Look-ups in named tables: a row name and a column name give one cell, copied from the table.

bikude =
         bobi  rizap   beg  situmuf  nisebar  gedelas  gali  pege   lun  rava
narod    0.39   0.73  0.86     0.73     0.40     0.90  0.59  0.44  0.89  0.79
fak      0.51   0.54  0.48     0.48     0.33     0.81  0.76  0.66  0.52  0.74
vuziki   0.47   0.70  0.42     0.47     0.39     0.80  0.74  0.65  0.49  0.80
meru     0.68   0.58  0.55     0.48     0.92     0.46  0.63  0.67  0.33  0.42
filu     0.40   0.94  0.35     0.45     0.59     0.67  0.68  0.91  0.49  0.72
digu     0.62   0.59  0.59     0.62     0.74     0.64  0.51  0.73  0.58  0.59
tagesu   0.38   0.70  0.80     0.78     0.25     0.93  0.50  0.55  0.77  0.88
dadoz    0.73   0.60  0.75     0.73     0.65     0.60  0.47  0.57  0.67  0.59
kodop    0.57   0.70  0.66     0.56     0.48     0.57  0.47  0.68  0.51  0.69
ponudak  0.63   0.67  0.52     0.47     0.66     0.49  0.59  0.65  0.47  0.54
zifal    0.42   0.66  0.41     0.82     0.57     0.57  0.77  0.66  0.61  0.73
git      0.53   0.56  0.79     0.87     0.57     0.73  0.71  0.61  0.79  0.68
zuf      0.46   0.69  0.50     0.68     0.68     0.56  0.78  0.65  0.48  0.79

beg of tagesu: 0.80
rava of git: 0.68
bobi of kodop: 0.57
rava of fak: 0.74
pege of tagesu: 0.55
nisebar of zuf: 0.68
nisebar of kodop: 0.48

bukivez:
,lagem,papipu,tosara,nevil
fege,36.2,45.9,27.1,50.5
gigos,-67.1,-10.0,36.8,-6.3
zod,45.5,8.4,30.4,40.5
vif,-21.5,-37.7,-66.3,-41.5
bufupup,44.8,-6.7,34.4,49.3

vif, lagem => -21.5
vif, tosara => -66.3
bufupup, lagem => 44.8
fege, papipu => 45.9
vif, nevil => -41.5
gigos, papipu => -10.0
zod, tosara => 30.4
vif, papipu => -37.7
fege, nevil => 50.5
gigos, nevil => -6.3
bufupup, papipu => -6.7
gigos, tosara => 36.8
gigos, lagem => -67.1
zod, papipu => 8.4
fege, lagem => 36.2
bufupup, tosara => 34.4
fege, tosara => 27.1
Row with the largest nevil: fege

vulo =
         bifugum  rus
gofar        151  150
lan          167  209
vep          117   58
sazim        132  134
sule         105  189
rofon        131  133
sabofa       176  188
maz          150  218
somir        218   91
feb          137  186
tesenuv      136  228
panek        115  120
ruf          127   34
zot          193  124

rus of vep is 58
rus of sabofa is 188
rus of ruf is 34
rus of sule is 189
bifugum of sazim is 132
bifugum of ruf is 127
rus of somir is 91
rus of gofar is 150
bifugum of gofar is 151
bifugum of sabofa is 176
bifugum of maz is 150
rus of tesenuv is 228

Table nedafis
,fozoru,mutem,zeg,tisamoz,fen,viri
guzika,0.58,0.46,0.55,0.18,0.89,0.59
nimi,0.29,0.69,0.59,0.44,0.56,0.26
dogam,0.62,0.44,0.35,0.35,0.76,0.73

fen of guzika = 0.89
fozoru of guzika = 0.58
tisamoz of nimi = 0.44
zeg of guzika = 0.55
tisamoz of dogam = 0.35
fen of nimi = 0.56
fozoru of dogam = 0.62
mutem of nimi = 0.69
fen of dogam = 0.76
mutem of dogam = 0.44
viri of dogam = 0.73
tisamoz of guzika = 0.18
mutem of guzika = 0.46

bifomen
|  | vufef | zetenat | vazame |
|---|---|---|---|
| sisizi | 143 | 91 | 117 |
| ked | 174 | 111 | 91 |
| tuz | 192 | 127 | 117 |
| pekos | 103 | 159 | 137 |
| ripu | 126 | 120 | 144 |
| karuv | 41 | 122 | 194 |
| leram | 215 | 133 | 114 |
| gududa | 158 | 112 | 125 |
| sabisop | 70 | 111 | 103 |
| dagaga | 86 | 156 | 117 |
| timozoz | 111 | 159 | 169 |
| malinun | 167 | 105 | 88 |

tuz, vufef: 192
timozoz, vufef: 111
karuv, vazame: 194
gududa, vazame: 125
ripu, vufef: 126
ked, vufef: 174
ripu, zetenat: 120
malinun, vufef: 167

vof =
|  | lok | ramet | mege | vud | gepak | zalatam | lusona | lin | mulafam |
|---|---|---|---|---|---|---|---|---|---|
| nasorep | 9561 | 3920 | 8974 | 5062 | 9109 | 7956 | 72 | 6234 | 7268 |
| vev | 4626 | 5278 | 5661 | 6202 | 3492 | 5222 | 8180 | 5514 | 5942 |
| zedoda | 1171 | 3902 | 1282 | 6060 | 4307 | 3961 | 7790 | 3158 | 1841 |
| nedag | 1323 | 5562 | 3459 | 4949 | 5709 | 2926 | 5246 | 3384 | 4804 |
| kuvila | 5794 | 4830 | 6784 | 2895 | 5646 | 4607 | 3968 | 3687 | 5694 |
| zav | 5063 | 5541 | 5376 | 4054 | 6312 | 4675 | 4025 | 5548 | 5975 |

What is the gepak of zedoda in vof? 4307
What is the vud of nedag in vof? 4949
What is the ramet of kuvila in vof? 4830
What is the lin of zedoda in vof? 3158
What is the gepak of vev in vof? 3492
What is the vud of zav in vof? 4054
What is the mulafam of kuvila in vof? 5694
What is the mege of nasorep in vof? 8974
What is the ramet of zedoda in vof? 3902
What is the lusona of zav in vof? 4025
What is the vud of kuvila in vof? 2895
What is the mulafam of zav in vof? 5975

kes:
|  | fibalup | medila |
|---|---|---|
| riv | -406 | 67 |
| fosop | -129 | 5 |
| rosev | -251 | -25 |
| puti | 651 | 620 |
| gep | 191 | 866 |
| nud | 515 | -648 |
| kap | 923 | -300 |
| lig | 39 | -362 |
| bagukuz | 500 | 325 |
| davif | 722 | -440 |

kap, fibalup => 923
nud, fibalup => 515
puti, fibalup => 651
kap, medila => -300
nud, medila => -648
lig, fibalup => 39
fosop, fibalup => -129
davif, medila => -440
riv, medila => 67
lig, medila => -362
riv, fibalup => -406

lilelok
|  | ritogo | fikir |
|---|---|---|
| muzal | 57.8 | -31.6 |
| vem | -3.4 | 15.6 |
| kalit | 0.0 | 3.8 |
| pok | -0.3 | 5.7 |
| teg | 10.8 | -54.1 |
| rik | 20.3 | -13.2 |
| lufot | -9.5 | 27.1 |
| losil | -42.1 | -4.8 |
| kure | -9.9 | 91.5 |
| sirin | 57.7 | -1.3 |
| fenal | -59.2 | 45.2 |
| ziv | 11.6 | -32.9 |
| keba | -55.1 | 36.5 |
| zoruv | -21.2 | 27.7 |

pok, fikir -> 5.7
fenal, fikir -> 45.2
losil, fikir -> -4.8
muzal, fikir -> -31.6
pok, ritogo -> -0.3
sirin, ritogo -> 57.7
keba, ritogo -> -55.1
lufot, ritogo -> -9.5
zoruv, ritogo -> -21.2

monetu =
|  | rupimo | molino | bivepe | segeger | sefub | rit | medi |
|---|---|---|---|---|---|---|---|
| seferi | 53 | 78 | 45 | 79 | 43 | 76 | 34 |
| dobemer | 67 | 54 | 48 | 41 | 43 | 59 | 95 |
| kugu | 60 | 59 | 84 | 64 | 59 | 46 | 56 |
| rikata | 51 | 64 | 61 | 86 | 43 | 40 | 39 |
| vas | 58 | 64 | 77 | 79 | 71 | 46 | 73 |
| sul | 38 | 64 | 71 | 71 | 40 | 79 | 39 |
| dakegim | 53 | 20 | 45 | 49 | 74 | 56 | 90 |
| rimisas | 35 | 15 | 74 | 71 | 37 | 40 | 34 |
| lik | 51 | 39 | 61 | 86 | 50 | 59 | 34 |

What is the bivepe of sul in monetu? 71
What is the medi of rimisas in monetu? 34
What is the sefub of kugu in monetu? 59
What is the rit of dakegim in monetu? 56
What is the bivepe of kugu in monetu? 84
What is the sefub of vas in monetu? 71
What is the bivepe of rimisas in monetu? 74
What is the molino of sul in monetu? 64
What is the molino of rimisas in monetu? 15
What is the rupimo of seferi in monetu? 53
What is the rupimo of sul in monetu? 38

